Here is a tiny trained network, its code and every weight. The questions are about switching its units off for an input and a class, where a switched-off unit gives its printed mean instead of its output.

import numpy as np


def w(rows, s, z=0):
    codes = np.array(rows[::2]) - 128.0
    scale = np.full(codes.shape[1], s)
    scale[-1] = z or s
    return codes * scale


def norm(h):
    return h / np.sqrt((h * h).mean(-1, keepdims=True) + 1e-5)


def f(y):
    return y / 2 * (1 + np.tanh(0.7978845608 * (y + 0.044715 * y**3)))


def log_softmax(a):
    a = a - a.max(-1, keepdims=True)
    return a - np.log(np.exp(a).sum(-1, keepdims=True))


def net(x, mask):
    res = np.array(x, float).reshape(1, 8) / 4 @ E
    u = 0
    for l in range(2):
        y = f(norm(res) @ A[l][:, :-1].T + A[l][:, -1])
        res = res + np.where(mask[u : u + 4], y, B[l][:, -1]) @ B[l][:, :-1]
        u += 4
    return log_softmax(norm(res)[-1] @ U[:, :-1].T + U[:, -1])


A, B = {}, {}
E = w([
[111,82,37,148,99,62,106,202,195,49,166,114],'x0',
[70,178,39,119,177,43,95,60,151,144,59,128],'x1',
[237,140,159,163,251,29,111,105,62,162,63,174],'x2',
[73,76,183,74,17,109,166,125,106,175,173,8],'x3',
[89,116,122,100,132,222,163,240,68,225,84,153],'x4',
[147,194,233,128,6,105,163,176,95,135,142,131],'x5',
[92,114,118,160,168,217,170,213,172,209,34,125],'x6',
[151,172,186,58,74,81,89,225,85,182,2,85],'x7',
],0.0044)
A[0] = w([
[122,189,184,166,137,73,69,135,84,188,22,184,134],'L0N0',
[96,80,100,168,12,120,138,101,161,76,196,97,29],'L0N1',
[205,175,186,127,122,123,133,125,94,218,2,151,138],'L0N2',
[143,105,161,139,133,177,158,94,96,215,142,94,252],'L0N3',
],0.006,0.0021)
B[0] = w([
[100,103,204,58,63,187,133,65,147,152,145,169,235],'L0N0',
[72,143,155,104,75,162,180,190,166,167,6,131,196],'L0N1',
[92,182,156,58,103,131,152,191,157,77,166,135,254],'L0N2',
[156,105,78,124,108,151,134,142,128,125,100,208,193],'L0N3',
],0.011,0.006)
A[1] = w([
[82,111,57,93,108,98,122,135,198,176,90,90,179],'L1N0',
[46,199,56,149,150,85,138,140,214,100,70,65,251],'L1N1',
[253,119,169,108,59,177,162,116,33,128,90,97,17],'L1N2',
[109,177,180,79,110,120,108,148,106,116,91,132,152],'L1N3',
],0.0066,0.0026)
B[1] = w([
[143,140,163,105,168,157,145,212,120,63,218,158,228],'L1N0',
[164,151,132,127,77,77,105,111,159,114,132,164,248],'L1N1',
[103,170,182,158,127,2,152,153,142,166,113,92,166],'L1N2',
[99,77,114,125,101,104,185,144,96,155,121,118,254],'L1N3',
],0.011,0.0054)
U = w([
[224,136,70,222,181,57,85,55,169,24,166,183,238],'0',
[75,157,199,44,2,107,195,196,172,139,93,194,180],'1',
[160,130,141,79,96,83,167,75,9,132,139,161,93],'2',
[141,163,83,193,138,124,69,115,68,184,71,17,1],'3',
[80,84,98,121,223,235,131,62,118,198,53,195,91],'4',
[104,122,172,255,88,32,161,134,59,214,71,15,71],'5',
[131,143,83,180,138,135,70,115,120,199,105,33,13],'6',
[109,135,67,110,196,166,81,174,102,103,88,51,58],'7',
],0.0076,0.0043)

Each question gives the input, the list of numbers given to net, and the class t.
The units are the neurons (one row each of A and B). Each row of codes is followed by its name. A weight is (code - 128) times the scale printed after its matrix; where a second scale follows, it is the last column's (A, B and U).
mask holds one flag per neuron, layer by layer. A switched-off neuron (its flag False) gives its mean, the last column of its row in B, instead of its output. The means were averaged over made-up inputs and are rounded, as every weight is.
A unit's drop is (log p(t) with every unit on - log p(t) with that unit switched off) / (log p(t) with every unit on - log p(t) with every unit switched off).
The circuit of an input: a set's keep is (log p(t) with only the set's units on - log p(t) with every unit switched off) / (log p(t) with every unit on - log p(t) with every unit switched off). Starting from all 8 units, units are removed one at a time, each time the one whose removal leaves the highest keep (on an exact tie, the one counted first), for as long as the keep stays at least 0.8.
units of the circuit, in order: the units of the circuit, biggest drop first
unit that matters most: the unit with the biggest drop
top k neurons: the k neurons with the biggest drops, biggest first
top k neurons in layer l: the k neurons of layer l with the biggest drops, biggest first
drop when u is switched off: that unit's drop, to one decimal
input [-3,8,-5,-1,4,-4,-5,-2], class 0: unit that matters most -> L0N0
input [8,-7,5,-6,-8,2,-7,7], class 0: units of the circuit, in order -> L0N1; L0N2
input [-8,-3,-2,6,-3,7,-6,-6], class 5: units of the circuit, in order -> L0N2; L1N2; L0N0
input [0,4,3,-8,-6,4,-6,4], class 2: top 4 neurons -> L0N1; L0N0; L1N1; L1N0
input [0,7,4,-6,0,3,2,-4], class 4: top 2 neurons -> L0N0; L0N1
input [-2,-4,-2,-4,0,-4,-6,1], class 0: units of the circuit, in order -> L0N0; L0N2
input [5,0,2,-7,8,2,-8,1], class 2: units of the circuit, in order -> L0N1; L0N2
input [-3,-6,-6,-6,-4,-6,5,2], class 4: top 2 neurons in layer 0 -> L0N2; L0N1
input [5,3,8,3,-2,5,-8,-4], class 0: top 2 neurons in layer 1 -> L1N3; L1N2
input [0,-5,-3,-2,-2,7,-5,1], class 5: top 4 neurons -> L0N2; L1N2; L0N0; L1N0
input [-3,-1,-5,-8,-8,5,-3,-2], class 0: top 2 neurons in layer 0 -> L0N0; L0N2
input [-3,-8,-6,-8,-4,-8,-1,1], class 0: top 2 neurons in layer 0 -> L0N0; L0N1
input [3,0,5,8,-5,-1,-4,2], class 5: top 3 neurons -> L0N2; L0N3; L1N2
input [1,5,-2,2,-8,-1,6,-6], class 0: units of the circuit, in order -> L0N0
input [2,-1,1,2,-1,-7,-1,-2], class 0: units of the circuit, in order -> L0N0; L0N2
input [-8,-5,1,7,-3,-4,-6,0], class 5: top 3 neurons -> L1N2; L0N0; L0N2
input [-2,1,-3,-1,3,-7,6,-3], class 4: top 2 neurons in layer 0 -> L0N2; L0N3
input [5,8,-3,-6,-5,2,-7,3], class 0: top 2 neurons -> L0N2; L0N0
input [-8,-3,1,6,-7,6,-4,-3], class 5: drop when L0N1 is switched off -> 0.0
input [5,-7,-2,-8,6,-3,-2,3], class 7: drop when L0N3 is switched off -> 0.1
input [-1,-6,2,6,-4,5,-5,3], class 5: drop when L0N2 is switched off -> 0.2
input [-2,3,6,2,-1,3,-3,-3], class 2: units of the circuit, in order -> L0N1
input [7,-3,-2,-7,7,0,2,-3], class 0: drop when L0N0 is switched off -> 0.4
